Below are the code and all the weights of a small trained network. Each question names an input and a target symbol and asks about switching units off, where a switched-off unit gives its printed mean instead of its output.

import numpy as np


def w(rows, s, z=0):
    codes = np.array(rows[::2]) - 128.0
    scale = np.full(codes.shape[1], s)
    scale[-1] = z or s
    return codes * scale


def f(y):
    return np.maximum(y, 0)


def softmax(a):
    e = np.exp(a - a.max(-1, keepdims=True))
    return e / e.sum(-1, keepdims=True)


def log_softmax(a):
    a = a - a.max(-1, keepdims=True)
    return a - np.log(np.exp(a).sum(-1, keepdims=True))


def net(x, mask):
    ids = ['ΔΘΨβεηξπτ'.index(c) for c in x.split()]
    T = len(ids)
    res = E[ids] + P[:T]
    u = 0
    for l in range(2):
        r = res
        for j in range(3):
            rows = slice(4 * j, 4 * j + 4)
            q, k, v = (r @ M[l][rows].T for M in (Q, K, V))
            z = softmax(np.where(np.tri(T) > 0, q @ k.T / 4**0.5, -1e9)) @ v
            o = O[l][rows]
            res = res + np.where(mask[u + j], z, o[:, -1]) @ o[:, :-1]
        u += 3
        y = f(res @ A[l][:, :-1].T + A[l][:, -1])
        res = res + np.where(mask[u : u + 4], y, B[l][:, -1]) @ B[l][:, :-1]
        u += 4
    return log_softmax(res[-1] @ U[:, :-1].T + U[:, -1])


Q, K, V, O, A, B = {}, {}, {}, {}, {}, {}
E = w([
[105,143,204,82,85,195,111,131,223,193],'Δ',
[78,76,168,221,165,168,221,183,125,199],'Θ',
[150,152,97,75,192,205,74,177,58,62],'Ψ',
[81,139,141,202,77,192,79,79,39,254],'β',
[158,89,44,217,54,197,134,81,139,120],'ε',
[198,71,137,202,180,104,204,134,213,86],'η',
[226,173,181,185,144,77,151,137,141,150],'ξ',
[46,233,85,202,161,141,132,38,160,154],'π',
[191,229,30,122,51,72,96,104,153,124],'τ',
],0.0075)
P = w([
[63,109,166,83,19,84,213,91,144,96],'0',
[133,156,181,213,123,160,61,181,151,126],'1',
[149,138,142,170,141,165,84,176,147,164],'2',
[164,140,117,136,153,186,100,154,152,187],'3',
[171,159,112,118,149,204,112,142,148,191],'4',
[191,163,127,103,165,217,115,101,148,178],'5',
[184,202,128,104,182,243,131,118,144,178],'6',
[214,190,139,89,192,243,143,108,140,173],'7',
[208,197,118,90,181,253,133,96,139,173],'8',
],0.0051)
Q[0] = w([
[166,150,125,140,154,160,142,120,115,143],'L0H1',
[167,146,129,131,146,168,141,114,122,145],'L0H1',
[77,104,146,139,96,87,116,146,141,125],'L0H1',
[83,98,145,129,101,81,112,154,128,112],'L0H1',
[170,211,107,104,168,199,77,160,91,120],'L0H2',
[158,190,104,112,182,173,84,149,59,89],'L0H2',
[132,117,176,136,122,152,139,115,163,176],'L0H2',
[66,54,157,162,67,83,135,167,191,171],'L0H2',
[37,17,125,36,133,69,127,131,62,21],'L0H3',
[33,15,197,138,46,40,175,105,196,109],'L0H3',
[22,12,172,36,100,48,133,113,93,12],'L0H3',
[197,218,190,239,89,151,147,94,215,255],'L0H3',
],0.0096)
K[0] = w([
[133,139,107,123,145,137,92,163,92,83],'L0H1',
[125,147,112,121,153,124,77,178,103,98],'L0H1',
[149,141,142,119,95,113,170,77,174,156],'L0H1',
[139,138,130,141,92,125,190,70,167,159],'L0H1',
[98,112,119,80,107,116,112,139,113,114],'L0H2',
[94,111,117,72,110,119,129,122,108,113],'L0H2',
[168,129,153,141,169,155,75,171,118,120],'L0H2',
[159,139,133,169,143,158,126,133,157,166],'L0H2',
[95,92,94,240,87,20,166,124,92,109],'L0H3',
[144,38,130,231,124,113,151,145,161,144],'L0H3',
[105,71,115,255,94,25,163,141,120,130],'L0H3',
[186,92,180,43,177,238,96,126,189,187],'L0H3',
],0.0097)
V[0] = w([
[106,165,92,177,40,52,200,110,165,64],'L0H1',
[138,138,29,49,216,156,109,151,5,67],'L0H1',
[57,146,167,169,23,64,196,111,159,146],'L0H1',
[107,158,104,30,157,150,88,156,84,64],'L0H1',
[130,126,139,151,39,86,183,128,210,98],'L0H2',
[108,115,129,105,144,188,87,156,95,94],'L0H2',
[118,92,195,136,124,139,180,156,138,177],'L0H2',
[90,125,128,207,79,110,158,33,163,216],'L0H2',
[189,158,45,201,154,90,105,63,1,147],'L0H3',
[61,56,92,174,64,214,178,83,216,122],'L0H3',
[72,175,169,48,114,213,40,152,116,183],'L0H3',
[40,110,144,248,178,104,207,63,108,203],'L0H3',
],0.0059)
O[0] = w([
[174,203,175,158,103,155,185,9,115,122,93],'L0H1',
[61,43,82,73,106,84,164,133,154,77,79],'L0H1',
[174,212,191,123,119,172,136,52,89,181,117],'L0H1',
[86,64,81,59,130,97,115,98,203,127,115],'L0H1',
[203,138,110,218,206,173,123,83,119,106,149],'L0H2',
[88,70,109,88,94,148,105,114,164,163,128],'L0H2',
[120,117,144,145,173,191,127,186,105,148,160],'L0H2',
[162,203,180,209,127,171,82,165,24,80,151],'L0H2',
[101,170,88,191,88,31,100,164,40,138,7],'L0H3',
[111,74,162,163,84,254,194,87,114,32,172],'L0H3',
[73,92,163,90,96,172,66,126,209,179,253],'L0H3',
[70,211,178,117,136,157,185,203,7,103,76],'L0H3',
],0.0057,0.0066)
A[0] = w([
[151,133,42,188,153,135,75,183,146,120,251],'L0N1',
[120,95,3,111,135,2,106,191,147,216,79],'L0N2',
[159,181,182,188,190,140,104,210,140,156,150],'L0N3',
[149,173,205,113,122,59,138,169,32,213,79],'L0N4',
],0.006,0.0031)
B[0] = w([
[130,101,207,143,209,193,72,99,51,121,200],'L0N1',
[15,80,236,110,125,143,99,86,93,52,185],'L0N2',
[137,110,102,38,115,175,199,82,148,189,253],'L0N3',
[137,144,220,49,88,1,147,211,53,211,144],'L0N4',
],0.0057,0.0058)
Q[1] = w([
[241,255,171,110,156,151,209,103,74,188],'L1H1',
[164,170,31,227,66,97,152,131,104,74],'L1H1',
[214,244,116,92,32,55,169,185,112,175],'L1H1',
[56,27,99,72,146,39,140,239,194,115],'L1H1',
[181,158,177,164,148,193,102,106,137,150],'L1H2',
[39,32,117,86,190,108,88,169,156,95],'L1H2',
[162,133,195,166,167,194,88,104,127,152],'L1H2',
[29,19,178,42,198,170,60,136,197,127],'L1H2',
[156,116,240,108,203,243,107,34,117,163],'L1H3',
[151,125,239,116,202,238,113,33,112,167],'L1H3',
[78,65,66,81,113,91,131,143,200,97],'L1H3',
[29,35,126,67,129,162,83,63,220,119],'L1H3',
],0.0092)
K[1] = w([
[97,79,118,79,234,166,52,215,252,202],'L1H1',
[141,133,61,235,217,176,46,122,66,109],'L1H1',
[171,142,86,154,249,79,31,255,108,213],'L1H1',
[211,175,175,193,122,48,239,134,14,102],'L1H1',
[147,189,149,140,29,235,185,78,218,190],'L1H2',
[77,120,158,79,150,116,171,121,77,19],'L1H2',
[136,169,141,136,66,218,223,66,184,145],'L1H2',
[79,118,146,79,140,163,172,109,123,42],'L1H2',
[80,85,184,10,190,207,37,133,174,66],'L1H3',
[76,91,171,13,187,210,45,119,168,83],'L1H3',
[149,148,156,222,137,94,142,168,41,66],'L1H3',
[83,141,176,162,172,147,94,145,15,27],'L1H3',
],0.0073)
V[1] = w([
[97,164,108,188,4,172,2,80,93,83],'L1H1',
[236,128,113,91,14,32,107,94,168,89],'L1H1',
[78,151,128,141,21,84,164,176,22,135],'L1H1',
[11,128,211,9,34,124,80,175,98,242],'L1H1',
[135,81,113,145,237,119,96,130,59,46],'L1H2',
[168,127,86,139,40,119,151,129,187,142],'L1H2',
[95,211,126,136,59,75,195,144,36,160],'L1H2',
[233,171,126,237,108,117,168,124,127,160],'L1H2',
[132,112,172,97,23,159,185,103,163,202],'L1H3',
[131,109,101,184,240,122,140,213,64,94],'L1H3',
[31,96,138,127,21,134,168,118,126,134],'L1H3',
[44,150,134,93,57,117,86,12,199,134],'L1H3',
],0.0053)
O[1] = w([
[232,99,68,126,51,81,2,72,152,65,111],'L1H1',
[171,14,181,29,191,74,107,144,115,216,40],'L1H1',
[141,139,143,202,137,122,71,191,134,164,2],'L1H1',
[172,169,182,198,50,139,159,111,158,166,226],'L1H1',
[145,143,70,154,139,139,140,159,132,178,4],'L1H2',
[70,81,155,110,138,79,68,149,113,98,110],'L1H2',
[157,181,134,86,141,157,75,143,168,84,7],'L1H2',
[94,132,113,81,82,102,111,164,141,82,136],'L1H2',
[180,90,81,127,130,152,115,155,145,195,221],'L1H3',
[114,112,186,79,85,121,147,116,89,68,28],'L1H3',
[97,87,79,134,117,211,222,226,179,154,129],'L1H3',
[91,176,88,181,182,116,163,144,165,167,216],'L1H3',
],0.0072,0.0065)
A[1] = w([
[107,128,46,204,125,84,146,96,22,102,138],'L1N1',
[156,215,39,113,42,117,67,123,156,57,4],'L1N2',
[67,28,60,3,175,37,97,135,154,104,27],'L1N3',
[89,110,36,150,159,158,192,187,142,211,11],'L1N4',
],0.0058,0.0034)
B[1] = w([
[108,51,231,113,229,137,87,195,12,150,137],'L1N1',
[111,120,134,174,255,180,72,212,195,132,161],'L1N2',
[129,220,107,130,47,53,177,161,66,227,183],'L1N3',
[195,195,135,56,72,131,81,64,154,49,255],'L1N4',
],0.0066,0.0073)
U = w([
[45,52,173,179,218,129,138,162,98,187,171],'Δ',
[188,135,27,118,121,166,171,93,161,175,234],'Θ',
[105,106,165,83,92,115,160,49,90,2,129],'Ψ',
[134,97,147,200,49,115,101,171,112,128,46],'β',
[175,66,135,107,170,170,68,176,142,74,3],'ε',
[68,157,78,127,81,145,214,206,72,117,153],'η',
[149,151,69,114,136,77,63,129,151,129,155],'ξ',
[201,120,178,75,100,88,126,111,73,158,32],'π',
[54,221,139,171,195,113,148,136,159,85,48],'τ',
],0.0047,0.0035)

Each question gives the input, a string of symbols that net reads in full, and the target symbol t.
The units are the heads (4 rows each of Q, K, V and O) and the neurons (one row each of A and B). Each row of codes is followed by its name. A weight is (code - 128) times the scale printed after its matrix; where a second scale follows, it is the last column's (O, A, B and U).
mask holds one flag per unit, layer by layer, with each layer's heads first. A switched-off unit (its flag False) gives its mean, the last column of its rows in O or B, instead of its output. The means were averaged over made-up inputs and are rounded, as every weight is.
A unit's drop is (log p(t) with every unit on - log p(t) with that unit switched off) / (log p(t) with every unit on - log p(t) with every unit switched off).
The circuit of an input: a set's keep is (log p(t) with only the set's units on - log p(t) with every unit switched off) / (log p(t) with every unit on - log p(t) with every unit switched off). Starting from the 12 units with the biggest drops (on a tie, the unit counted first), units are removed one at a time, each time the one whose removal leaves the highest keep (on an exact tie, the one counted first), for as long as the keep stays at least 0.8.
units of the circuit, in order: the units of the circuit, biggest drop first
unit that matters most: the unit with the biggest drop
top k neurons: the k neurons with the biggest drops, biggest first
top k neurons in layer l: the k neurons of layer l with the biggest drops, biggest first
heads that matter: for each layer, one digit per head in row order, 1 if its drop is at least 0.15 and else 0, layers parted by /
input β Δ Ψ, target β: units of the circuit, in order : L1H1, L0H1, L0N4, L0H3
input ξ ε τ, target ξ: unit that matters most : L1H2
input ξ τ Θ, target η: units of the circuit, in order : L1H1, L0H3, L0N3, L0H2
input Δ Θ Δ Δ Δ τ ε Ψ τ, target Ψ: heads that matter : 100 / 001
input Δ Δ Δ π Δ Ψ π, target Ψ: units of the circuit, in order : L0H1, L1H3, L0N1, L0N3
input Δ ξ ξ Δ Θ Ψ Ψ β, target Δ: top 2 neurons : L0N2, L1N1
input π ξ Ψ Ψ ε Θ, target Δ: top 3 neurons in layer 0 : L0N2, L0N1, L0N3
input Δ ξ Ψ Δ ε ξ, target Ψ: heads that matter : 100 / 001
input ε π β, target β: units of the circuit, in order : L1H1, L0H3, L0N4
input η ε ξ, target π: units of the circuit, in order : L0H3, L1H3, L0N4, L0H1
input ξ Ψ Ψ π, target Δ: heads that matter : 001 / 000
input π π Δ Δ Ψ Δ Δ Δ, target ε: heads that matter : 101 / 110
input η Δ Δ Δ Δ η η ξ Ψ, target η: top 3 neurons : L1N3, L0N1, L0N3
input η ε Θ Ψ π, target η: top 2 neurons in layer 1 : L1N3, L1N4
input τ Δ Ψ Δ Δ η Δ, target π: unit that matters most : L1H1
input β Δ ξ η Ψ Δ ξ ξ, target β: heads that matter : 101 / 100
input η Δ ξ Ψ, target η: heads that matter : 111 / 110
input ξ Δ Δ ε Ψ τ Δ Θ, target Δ: heads that matter : 101 / 101
input ξ ξ ξ ξ, target π: heads that matter : 101 / 001
input Δ ε Ψ Δ ε Δ Δ ξ, target Ψ: unit that matters most : L0H1
input ξ Δ ξ Ψ ε, target Δ: heads that matter : 101 / 101
input ξ Δ ξ ε Δ η Ψ, target Δ: heads that matter : 101 / 001
input η ε Θ ε ξ π, target τ: heads that matter : 001 / 110
input η Δ Ψ Δ τ, target η: top 2 neurons : L1N3, L0N2
input Ψ ξ Δ Θ π ξ Ψ ξ η, target Δ: top 3 neurons : L0N1, L0N2, L0N3
input ξ ξ Δ Δ Ψ Δ ξ, target Δ: top 3 neurons in layer 0 : L0N4, L0N1, L0N3
input Δ η Δ ε Ψ ε ε, target Ψ: unit that matters most : L0H1
input τ Ψ τ τ Δ η, target π: top 2 neurons : L1N3, L0N1
input ε Ψ ε, target ξ: top 2 neurons : L1N3, L1N2
